Here is a tiny trained network, its code and every weight. The questions are about switching its units off for an input and a class, where a switched-off unit gives its printed mean instead of its output.

import numpy as np


def w(rows, s, z=0):
    codes = np.array(rows[::2]) - 128.0
    scale = np.full(codes.shape[1], s)
    scale[-1] = z or s
    return codes * scale


def norm(h):
    return h / np.sqrt((h * h).mean(-1, keepdims=True) + 1e-5)


def f(y):
    return np.maximum(y, 0)


def log_softmax(a):
    a = a - a.max(-1, keepdims=True)
    return a - np.log(np.exp(a).sum(-1, keepdims=True))


def net(x, mask):
    res = np.array(x, float).reshape(1, 8) / 4 @ E
    u = 0
    for l in range(2):
        y = f(norm(res) @ A[l][:, :-1].T + A[l][:, -1])
        res = res + np.where(mask[u : u + 5], y, B[l][:, -1]) @ B[l][:, :-1]
        u += 5
    return log_softmax(norm(res)[-1] @ U[:, :-1].T + U[:, -1])


A, B = {}, {}
E = w([
[112,135,152,103,94],'x0',
[62,70,73,3,200],'x1',
[211,66,163,110,83],'x2',
[140,128,133,134,163],'x3',
[142,123,126,140,167],'x4',
[152,149,175,101,187],'x5',
[54,217,118,110,159],'x6',
[154,115,129,158,215],'x7',
],0.0075)
A[0] = w([
[254,100,156,175,67,159],'0.n0',
[77,163,220,240,114,253],'0.n1',
[119,78,41,72,50,179],'0.n2',
[91,87,184,195,136,55],'0.n3',
[194,182,184,12,108,186],'0.n4',
],0.0069,0.0039)
B[0] = w([
[201,90,158,153,64,231],'0.n0',
[233,174,91,80,53,254],'0.n1',
[134,88,141,142,254,201],'0.n2',
[56,201,54,108,68,137],'0.n3',
[148,47,37,211,142,197],'0.n4',
],0.0077,0.0063)
A[1] = w([
[140,254,194,135,137,242],'1.n0',
[85,187,130,183,103,206],'1.n1',
[184,98,65,60,211,72],'1.n2',
[165,216,147,126,137,34],'1.n3',
[110,183,134,154,114,1],'1.n4',
],0.01,0.0011)
B[1] = w([
[105,55,15,66,115,207],'1.n0',
[175,1,20,17,227,175],'1.n1',
[71,125,106,193,151,254],'1.n2',
[198,64,75,158,86,188],'1.n3',
[168,16,136,64,116,156],'1.n4',
],0.0076,0.0064)
U = w([
[172,170,62,184,78,141],'0',
[171,80,81,91,152,106],'1',
[58,92,137,173,164,183],'2',
[91,187,81,76,173,2],'3',
[180,108,249,155,111,88],'4',
],0.012,0.0029)

Each question gives the input, the list of numbers given to net, and the class t.
The units are the neurons (one row each of A and B). Each row of codes is followed by its name. A weight is (code - 128) times the scale printed after its matrix; where a second scale follows, it is the last column's (A, B and U).
mask holds one flag per neuron, layer by layer. A switched-off neuron (its flag False) gives its mean, the last column of its row in B, instead of its output. The means were averaged over made-up inputs and are rounded, as every weight is.
A unit's drop is (log p(t) with every unit on - log p(t) with that unit switched off) / (log p(t) with every unit on - log p(t) with every unit switched off).
The circuit of an input: a set's keep is (log p(t) with only the set's units on - log p(t) with every unit switched off) / (log p(t) with every unit on - log p(t) with every unit switched off). Starting from all 10 units, units are removed one at a time, each time the one whose removal leaves the highest keep (on an exact tie, the one counted first), for as long as the keep stays at least 0.8.
circuit, biggest first: the units of the circuit, biggest drop first
most important unit: the unit with the biggest drop
k most important neurons: the k neurons with the biggest drops, biggest first
k most important neurons of layer l: the k neurons of layer l with the biggest drops, biggest first
drop when u is switched off: that unit's drop, to one decimal
input [-2,-6,-3,-8,2,-2,1,-7], class 1: circuit, biggest first	[1.n1]
input [-6,-1,1,-3,3,6,0,-1], class 4: 3 most important neurons of layer 1	[1.n0; 1.n1; 1.n3]
input [2,0,-3,5,-5,4,-4,1], class 0: circuit, biggest first	[0.n2; 1.n1; 1.n4]
input [-6,2,3,0,-3,5,1,3], class 2: 2 most important neurons	[1.n2; 0.n1]
input [-3,-7,-1,-2,7,6,4,-2], class 1: 2 most important neurons	[1.n0; 1.n1]
input [-5,0,8,-2,-7,8,7,3], class 0: circuit, biggest first	[0.n4; 1.n1]
input [-3,2,-5,-7,-6,-6,-7,3], class 2: 2 most important neurons of layer 0	[0.n2; 0.n1]
input [-8,6,5,-6,4,2,8,2], class 2: circuit, biggest first	[1.n2; 0.n1]
input [8,4,7,-6,8,3,1,4], class 2: 2 most important neurons of layer 0	[0.n1; 0.n0]
input [8,-5,0,1,1,7,5,-2], class 1: 2 most important neurons of layer 1	[1.n0; 1.n1]
input [0,-8,0,0,7,-3,7,5], class 1: 3 most important neurons	[1.n1; 1.n0; 1.n4]
input [1,7,1,-2,-5,4,5,-5], class 2: 3 most important neurons of layer 0	[0.n1; 0.n4; 0.n2]
input [1,0,7,4,-6,4,6,0], class 0: 3 most important neurons of layer 1	[1.n1; 1.n0; 1.n4]
input [8,1,0,-1,-4,6,0,-3], class 2: most important unit	0.n4
input [3,-4,4,1,4,-6,-3,0], class 4: 2 most important neurons of layer 0	[0.n0; 0.n4]
input [-4,-4,-1,-7,-4,2,7,7], class 1: 3 most important neurons of layer 1	[1.n1; 1.n0; 1.n4]
input [-3,-1,-3,3,2,8,-3,-3], class 0: 2 most important neurons of layer 0	[0.n2; 0.n4]
input [1,5,6,0,6,-4,3,8], class 2: drop when 0.n2 is switched off	0.0
input [-6,0,-7,-8,0,8,8,0], class 1: drop when 0.n2 is switched off	0.1
input [-1,8,-1,-2,-7,-7,-1,5], class 2: drop when 1.n0 is switched off	0.1
input [-6,7,7,-1,8,-2,4,-2], class 2: most important unit	1.n2
